Below is a small trained network, with its code and all its weights. Each question gives an input and a target symbol and asks what happens when units are switched off, that is, made to give their printed mean instead of their output.

import numpy as np


def w(rows, s, z=0):
    codes = np.array(rows[::2]) - 128.0
    scale = np.full(codes.shape[1], s)
    scale[-1] = z or s
    return codes * scale


def f(y):
    return np.maximum(y, 0)


def softmax(a):
    e = np.exp(a - a.max(-1, keepdims=True))
    return e / e.sum(-1, keepdims=True)


def log_softmax(a):
    a = a - a.max(-1, keepdims=True)
    return a - np.log(np.exp(a).sum(-1, keepdims=True))


def net(x, mask):
    ids = ['αβγδζηλπτφψω'.index(c) for c in x.split()]
    T = len(ids)
    res = E[ids] + P[:T]
    u = 0
    for l in range(3):
        r = res
        for j in range(3):
            rows = slice(2 * j, 2 * j + 2)
            q, k, v = (r @ M[l][rows].T for M in (Q, K, V))
            z = softmax(np.where(np.tri(T) > 0, q @ k.T / 2**0.5, -1e9)) @ v
            o = O[l][rows]
            res = res + np.where(mask[u + j], z, o[:, -1]) @ o[:, :-1]
        u += 3
        y = f(res @ A[l][:, :-1].T + A[l][:, -1])
        res = res + np.where(mask[u : u + 4], y, B[l][:, -1]) @ B[l][:, :-1]
        u += 4
    return log_softmax(res[-1] @ U[:, :-1].T + U[:, -1])


Q, K, V, O, A, B = {}, {}, {}, {}, {}, {}
E = w([
[120,104,117],'α',
[109,134,50],'β',
[150,91,163],'γ',
[193,75,208],'δ',
[116,136,38],'ζ',
[112,135,31],'η',
[175,85,179],'λ',
[138,239,56],'π',
[133,240,109],'τ',
[139,110,62],'φ',
[113,198,101],'ψ',
[181,6,70],'ω',
],0.014)
P = w([
[178,253,131],'0',
[133,142,214],'1',
[110,205,99],'2',
[112,123,210],'3',
[111,223,46],'4',
[152,122,146],'5',
[165,247,40],'6',
[226,118,147],'7',
],0.0067)
Q[0] = w([
[169,250,90],'L0H0',
[146,208,212],'L0H0',
[134,191,144],'L0H1',
[35,117,170],'L0H1',
[169,118,97],'L0H2',
[105,100,120],'L0H2',
],0.016)
K[0] = w([
[6,158,28],'L0H0',
[102,214,132],'L0H0',
[133,91,90],'L0H1',
[43,113,147],'L0H1',
[116,145,159],'L0H2',
[79,140,140],'L0H2',
],0.019)
V[0] = w([
[194,78,135],'L0H0',
[227,48,145],'L0H0',
[2,115,203],'L0H1',
[206,127,128],'L0H1',
[21,48,145],'L0H2',
[216,195,114],'L0H2',
],0.0077)
O[0] = w([
[139,135,81,143],'L0H0',
[147,132,43,145],'L0H0',
[254,128,57,1],'L0H1',
[49,138,72,200],'L0H1',
[225,129,88,6],'L0H2',
[56,127,159,229],'L0H2',
],0.0059,0.0042)
A[0] = w([
[108,117,159,253],'L0N0',
[104,9,121,171],'L0N1',
[167,89,78,63],'L0N2',
[142,102,141,217],'L0N3',
],0.014,0.0038)
B[0] = w([
[159,35,132,255],'L0N0',
[104,232,200,235],'L0N1',
[72,174,179,158],'L0N2',
[38,115,9,188],'L0N3',
],0.012,0.0052)
Q[1] = w([
[90,79,80],'L1H0',
[122,185,116],'L1H0',
[80,155,2],'L1H1',
[109,83,149],'L1H1',
[164,170,164],'L1H2',
[11,146,201],'L1H2',
],0.016)
K[1] = w([
[100,91,123],'L1H0',
[186,173,236],'L1H0',
[226,206,167],'L1H1',
[77,112,147],'L1H1',
[142,80,76],'L1H2',
[253,228,76],'L1H2',
],0.014)
V[1] = w([
[109,183,101],'L1H0',
[134,98,131],'L1H0',
[135,52,144],'L1H1',
[89,92,162],'L1H1',
[155,254,159],'L1H2',
[159,65,164],'L1H2',
],0.0094)
O[1] = w([
[160,99,121,173],'L1H0',
[104,137,134,102],'L1H0',
[166,164,105,99],'L1H1',
[150,109,87,253],'L1H1',
[2,72,137,211],'L1H2',
[102,154,115,2],'L1H2',
],0.0086,0.0036)
A[1] = w([
[255,18,82,117],'L1N0',
[126,113,19,253],'L1N1',
[226,111,133,154],'L1N2',
[86,211,201,75],'L1N3',
],0.0096,0.003)
B[1] = w([
[255,129,144,165],'L1N0',
[150,139,221,243],'L1N1',
[142,188,141,152],'L1N2',
[178,92,75,252],'L1N3',
],0.012,0.0032)
Q[2] = w([
[210,128,121],'L2H0',
[132,161,101],'L2H0',
[160,147,129],'L2H1',
[90,141,77],'L2H1',
[89,6,177],'L2H2',
[170,102,98],'L2H2',
],0.015)
K[2] = w([
[141,78,192],'L2H0',
[90,127,149],'L2H0',
[152,158,146],'L2H1',
[140,128,55],'L2H1',
[115,1,18],'L2H2',
[109,145,120],'L2H2',
],0.014)
V[2] = w([
[172,90,194],'L2H0',
[152,33,109],'L2H0',
[235,25,35],'L2H1',
[113,191,79],'L2H1',
[101,162,232],'L2H2',
[85,250,188],'L2H2',
],0.013)
O[2] = w([
[86,193,110,158],'L2H0',
[65,116,122,127],'L2H0',
[11,134,254,1],'L2H1',
[151,64,109,52],'L2H1',
[147,157,32,235],'L2H2',
[160,53,26,119],'L2H2',
],0.0095,0.0049)
A[2] = w([
[11,181,67,176],'L2N0',
[48,108,156,90],'L2N1',
[118,109,90,2],'L2N2',
[75,3,147,153],'L2N3',
],0.013,0.0032)
B[2] = w([
[164,61,254,255],'L2N0',
[139,49,76,145],'L2N1',
[26,153,96,163],'L2N2',
[58,190,42,207],'L2N3',
],0.015,0.0055)
U = w([
[190,231,87,253],'α',
[209,126,22,99],'β',
[109,246,135,186],'γ',
[78,75,185,140],'δ',
[200,127,7,79],'ζ',
[240,139,2,155],'η',
[151,77,125,252],'λ',
[27,65,44,54],'π',
[17,46,111,34],'τ',
[144,181,68,94],'φ',
[199,64,44,145],'ψ',
[107,201,22,124],'ω',
],0.0079,0.0032)

Each question gives the input, a string of symbols that net reads in full, and the target symbol t.
The units are the heads (2 rows each of Q, K, V and O) and the neurons (one row each of A and B). Each row of codes is followed by its name. A weight is (code - 128) times the scale printed after its matrix; where a second scale follows, it is the last column's (O, A, B and U).
mask holds one flag per unit, layer by layer, with each layer's heads first. A switched-off unit (its flag False) gives its mean, the last column of its rows in O or B, instead of its output. The means were averaged over made-up inputs and are rounded, as every weight is.
A unit's drop is (log p(t) with every unit on - log p(t) with that unit switched off) / (log p(t) with every unit on - log p(t) with every unit switched off).
The circuit of an input: a set's keep is (log p(t) with only the set's units on - log p(t) with every unit switched off) / (log p(t) with every unit on - log p(t) with every unit switched off). Starting from the 12 units with the biggest drops (on a tie, the unit counted first), units are removed one at a time, each time the one whose removal leaves the highest keep (on an exact tie, the one counted first), for as long as the keep stays at least 0.8.
units of the circuit, in order: the units of the circuit, biggest drop first
top k neurons: the k neurons with the biggest drops, biggest first
top k neurons in layer l: the k neurons of layer l with the biggest drops, biggest first
input δ δ ω ω γ, target π: top 4 neurons	L0N1, L1N3, L1N1, L0N2
input λ ζ δ λ δ ω, target δ: top 4 neurons	L1N3, L0N2, L2N0, L1N0
input ζ η τ ζ δ ζ, target δ: top 3 neurons in layer 0	L0N0, L0N3, L0N2
input δ ω φ ζ τ δ δ γ, target δ: units of the circuit, in order	L2H2
input γ τ η η π γ, target π: units of the circuit, in order	L1H2, L2N3
input φ π δ δ ψ η δ ψ, target δ: top 2 neurons in layer 2	L2N0, L2N3
input γ ψ ω α γ ω β, target π: top 4 neurons	L1N3, L0N1, L0N0, L2N3
input ζ τ τ λ γ, target δ: units of the circuit, in order	L2N0, L1H2
input η ω η λ δ ω α, target π: units of the circuit, in order	L0N1, L1H2
input β α λ η λ, target α: top 4 neurons	L1N3, L0N1, L1N0, L2N0
input ζ ζ δ ζ γ γ δ η, target δ: top 2 neurons	L0N0, L1N0
input δ π ω ψ λ, target π: units of the circuit, in order	L2N3, L1H2
input δ β η η δ ω, target δ: units of the circuit, in order	L0N2, L2N0, L0N1
input τ π π δ δ ψ ω, target π: top 4 neurons	L0N1, L1N3, L0N2, L0N0
input λ β ω φ, target ω: top 3 neurons	L0N1, L1N3, L2N3
input δ ζ τ δ δ, target δ: top 2 neurons	L0N3, L2N0
input δ α η δ δ δ δ λ, target δ: units of the circuit, in order	L2H1, L2N0, L0N0, L2H0
input ζ δ δ π ω δ, target ω: top 3 neurons in layer 0	L0N1, L0N3, L0N2
input λ φ δ δ λ ζ δ, target α: top 3 neurons in layer 0	L0N1, L0N2, L0N3
input β ψ α τ ψ δ π φ, target π: top 2 neurons in layer 0	L0N3, L0N0
input ψ π λ δ δ α, target δ: top 2 neurons in layer 1	L1N1, L1N2
input ω ψ τ, target π: top 3 neurons	L0N1, L1N3, L1N1
input δ η τ δ ζ, target δ: units of the circuit, in order	L2N0
input π τ δ ω η, target π: units of the circuit, in order	L1H2
input δ λ δ λ π φ, target π: units of the circuit, in order	L1H2, L2N3
input η λ ω, target π: top 2 neurons	L1N3, L0N1
input δ η δ η δ γ τ δ, target τ: units of the circuit, in order	L1H2
input ζ λ ω α λ β π α, target π: top 2 neurons	L1N3, L0N3
input ζ φ δ λ λ, target α: top 2 neurons	L0N1, L1N3
